Look-ups in named tables: a row name and a column name give one cell, copied from the table.

voza:
|  | dugeke | gerez | rafuv | rovogil | lepo | potata |
|---|---|---|---|---|---|---|
| lenovul | 111 | 148 | 114 | 111 | 139 | 97 |
| tidipo | 127 | 118 | 166 | 157 | 144 | 75 |
| lan | 98 | 16 | 199 | 47 | 26 | 144 |
| vanol | 149 | 205 | 56 | 132 | 173 | 109 |
| zak | 112 | 147 | 72 | 138 | 126 | 124 |
| mogo | 24 | 182 | 177 | 190 | 92 | 191 |
| nogukod | 135 | 98 | 150 | 103 | 88 | 129 |
| nin | 121 | 58 | 86 | 105 | 142 | 57 |
| rus | 120 | 139 | 144 | 100 | 93 | 110 |
| nogag | 169 | 104 | 144 | 128 | 121 | 99 |
| purone | 129 | 146 | 152 | 164 | 92 | 47 |
| kup | 122 | 136 | 99 | 91 | 86 | 132 |
| divi | 98 | 67 | 177 | 105 | 62 | 127 |

gerez of vanol = 205
rafuv of lan = 199
rovogil of nogag = 128
lepo of tidipo = 144
gerez of zak = 147
gerez of nogukod = 98
potata of nogukod = 129
potata of nin = 57
lepo of divi = 62
lepo of rus = 93
potata of rus = 110
rovogil of zak = 138
lepo of nogukod = 88
rovogil of lenovul = 111
dugeke of tidipo = 127
rafuv of vanol = 56
lepo of vanol = 173
potata of kup = 132

Table gup
|  | zalu | nav | mevug | dimiz | pusur | datuf | bozipi | kenu | tol |
|---|---|---|---|---|---|---|---|---|---|
| buros | 216 | 86 | 146 | 137 | 81 | 209 | 47 | 183 | 125 |
| zuvup | 144 | 149 | 140 | 146 | 139 | 149 | 179 | 102 | 132 |
| tosigi | 64 | 99 | 97 | 86 | 123 | 56 | 42 | 171 | 124 |
| linulin | 117 | 142 | 129 | 132 | 140 | 120 | 158 | 112 | 130 |

What is the kenu of linulin in gup? 112
What is the zalu of zuvup in gup? 144
What is the bozipi of tosigi in gup? 42
What is the pusur of zuvup in gup? 139
What is the tol of buros in gup? 125
What is the zalu of tosigi in gup? 64
What is the mevug of buros in gup? 146
What is the mevug of zuvup in gup? 140
What is the zalu of buros in gup? 216
What is the zalu of linulin in gup? 117
What is the bozipi of linulin in gup? 158
What is the nav of tosigi in gup? 99
What is the tol of linulin in gup? 130

Table sal
	fina	keve
sisu	0.038	0.426
tibe	0.083	0.359
lep	0.620	0.534
kirat	0.858	0.189
tados	0.194	0.610

lep, fina: 0.620
kirat, keve: 0.189
tados, fina: 0.194
tibe, keve: 0.359
kirat, fina: 0.858
tados, keve: 0.610
Which row has the largest fina? kirat

Table dad
         dapozi  pinagi  tosusi  nokifet  dut  besesan  nopit  nulap  kef
vigone      841     590     890      353  431      446    591    593  584
nit         522     611     550      576  499      457    538    559  510
rudut       490     499     482      532  526      489    480    518  463
puras       585     523     479      555  510      599    539    485  497
vik         455     456     464      513  545      549    414    409  438
bapu        459     492     482      506  558      556    513    505  502
nonedap     911     234     475      334  612      640    458    470  348
fitok       120     451     565      300  451       47    410    732  521
gok         526     461     510      524  516      538    499    563  535

dapozi of vigone is 841
pinagi of nit is 611
dapozi of nonedap is 911
nulap of fitok is 732
dapozi of fitok is 120
besesan of vik is 549
nokifet of vik is 513
nulap of vik is 409
nokifet of gok is 524
nulap of gok is 563
nokifet of puras is 555
pinagi of gok is 461
dapozi of rudut is 490
Row with the largest tosusi: vigone

bivapum.tsv
	laz	nit	lonip	dez	vina	niki	pob	dameg	fosusus
didimig	-0.390	-0.146	-0.194	0.017	-0.104	0.187	-0.003	-0.175	-0.183
potova	-0.257	-0.266	-0.091	-0.246	0.318	-0.626	-0.231	0.027	-0.124
zizu	0.052	-0.492	-0.470	-0.325	-0.424	-0.640	-0.306	-0.196	-0.333
bifafep	-0.259	-0.157	-0.532	0.316	-0.277	0.700	0.179	-0.206	-0.321
suku	0.142	-0.108	0.022	-0.580	-0.588	-0.530	-0.395	-0.289	-0.004
runi	0.168	-0.449	-0.295	-0.303	-0.305	-0.385	-0.142	0.101	-0.252
pof	0.275	-0.466	-0.486	-0.273	-0.806	-0.135	-0.183	-0.229	-0.295
mur	-0.048	-0.259	-0.745	0.086	-0.983	0.675	0.129	-0.497	-0.410
naper	0.176	-0.437	-0.152	-0.485	-0.365	-0.912	-0.438	-0.069	-0.198
laguf	-0.085	-0.275	-0.451	-0.076	-0.506	-0.015	-0.180	-0.239	-0.383

niki of laguf: -0.015
fosusus of suku: -0.004
dez of bifafep: 0.316
dameg of zizu: -0.196
dameg of suku: -0.289
dez of potova: -0.246
vina of bifafep: -0.277
vina of zizu: -0.424

